Look-ups in named tables: a row name and a column name give one cell, copied from the table.

Paro.tsv
	Logaveg	Guzeris	Tirenu	Sekisi
Fuvi	9340	-592	9447	-4933
Rasomot	8928	-358	9186	-4911
Dup	9460	-890	9826	-5097

What is the Guzeris of Rasomot in Paro?
-358
What is the Sekisi of Rasomot in Paro?
-4911
What is the Guzeris of Dup in Paro?
-890
What is the Tirenu of Dup in Paro?
9826
What is the Tirenu of Rasomot in Paro?
9186
What is the Tirenu of Fuvi in Paro?
9447
What is the Guzeris of Fuvi in Paro?
-592
What is the Sekisi of Fuvi in Paro?
-4933
What is the Logaveg of Fuvi in Paro?
9340
What is the Logaveg of Dup in Paro?
9460
What is the Logaveg of Rasomot in Paro?
8928
Row with the largest Sekisi: Rasomot

Pamalu.csv
,Vuze,Remoz,Dun,Ziv,Furon,Venirik,Nezo,Tabes
Vifoga,-60335,14759,5217,-33877,-87753,-5546,-33471,-15289
Tof,10028,-34903,-13413,-76413,-67778,-14410,-53454,8256
Nanuvip,-3051,-34086,-9763,-79538,-67007,-20081,-54068,17127
Mazilaf,-12107,-47211,-51607,-40645,-35218,-59272,-59841,30960
Vubugoz,-18186,22228,-34330,27448,-78065,7118,-23719,-69040
Naridi,38040,-23273,-44707,-12867,-49171,-2681,-36145,-42813
Mevino,-84104,-1305,-32284,567,-45689,-54360,-37836,12749
Pugoba,-39255,309,-69204,55552,-26678,-43735,-26498,-34960
Sasib,-25129,-53319,-2569,-54039,45615,-46840,-10361,39069
Dov,-76871,-7288,7157,-7387,24323,-34033,7416,6519
Fibeb,-73513,-11588,3579,-6639,30693,-37549,7182,9087

Dun of Vifoga = 5217
Ziv of Naridi = -12867
Vuze of Fibeb = -73513
Dun of Mevino = -32284
Nezo of Pugoba = -26498
Ziv of Fibeb = -6639
Ziv of Mazilaf = -40645
Furon of Pugoba = -26678
Furon of Vifoga = -87753
Tabes of Sasib = 39069
Vuze of Vifoga = -60335
Venirik of Vifoga = -5546
Nezo of Vubugoz = -23719
Vuze of Mazilaf = -12107
Venirik of Nanuvip = -20081
Ziv of Tof = -76413
Remoz of Mevino = -1305
Ziv of Dov = -7387
Tabes of Fibeb = 9087
Venirik of Tof = -14410
Which row has the largest Remoz? Vubugoz

Dup:
       Lituzu    Gif  Sogabe    Liv  Kudinog
Retam   3.556  4.689   6.082  3.852    3.991
Zum     4.987  5.476   2.878  4.647    7.296
Pezu    5.550  4.983   1.476  8.780    5.443
Rut     3.385  2.775   4.651  4.347    9.324

Zum, Liv: 4.647
Rut, Gif: 2.775
Retam, Liv: 3.852
Pezu, Sogabe: 1.476
Pezu, Kudinog: 5.443
Retam, Sogabe: 6.082
Zum, Gif: 5.476
Pezu, Lituzu: 5.550
Pezu, Gif: 4.983
Retam, Kudinog: 3.991
Pezu, Liv: 8.780
Rut, Liv: 4.347
Rut, Kudinog: 9.324
Zum, Lituzu: 4.987
Retam, Lituzu: 3.556
Retam, Gif: 4.689
Rut, Sogabe: 4.651
Zum, Kudinog: 7.296
Rut, Lituzu: 3.385
Zum, Sogabe: 2.878

Sus =
|  | Fato | Posisab | Vuvomo | Gatav | Neriluz | Vobi | Bofimu | Gororob | Nez | Bel |
|---|---|---|---|---|---|---|---|---|---|---|
| Mirife | -76796 | -51132 | -10766 | -2175 | -31320 | -32731 | 16007 | 56248 | -62908 | -54415 |
| Semab | 17245 | -21300 | -50317 | -48651 | -35606 | -49161 | -33471 | -95649 | 31642 | -25045 |
| Fis | 24524 | -16476 | -39042 | -68516 | -47811 | -36746 | -30786 | -78771 | 32871 | -14889 |
| Sene | 25686 | -16301 | -38346 | -67073 | -46874 | -35110 | -32188 | -80377 | 34979 | -13851 |
| Lib | 24243 | -16843 | -38718 | -67248 | -47911 | -36574 | -30484 | -78021 | 31961 | -13884 |
| Nel | 18168 | -15594 | -48670 | -62100 | -26103 | -35689 | -43698 | -82803 | 22057 | -56299 |
| Rulo | -79212 | -51674 | -9626 | 9384 | -31493 | -33973 | 14453 | 57374 | -60559 | -48435 |
| Mis | -79464 | -52521 | -10160 | 8720 | -32116 | -34470 | 14906 | 56814 | -60758 | -47669 |
| Fumup | 24363 | -16900 | -39090 | -67424 | -48005 | -37100 | -30710 | -78284 | 32206 | -14215 |
| Vutagat | 12871 | -19417 | -45003 | -66446 | -49012 | -49407 | -16839 | -72600 | 16834 | -18273 |
| Sageki | -78730 | -51561 | -9455 | 8530 | -31452 | -33538 | 14295 | 57288 | -60406 | -48835 |
| Zer | -79586 | -52840 | -10399 | 10359 | -31564 | -34578 | 13450 | 57241 | -61449 | -46687 |

Posisab of Fis: -16476
Vuvomo of Zer: -10399
Bofimu of Fumup: -30710
Bel of Rulo: -48435
Nez of Rulo: -60559
Nez of Mis: -60758
Vuvomo of Sene: -38346
Vobi of Rulo: -33973
Vuvomo of Fumup: -39090
Gororob of Semab: -95649
Posisab of Lib: -16843
Gororob of Mis: 56814
Gororob of Lib: -78021

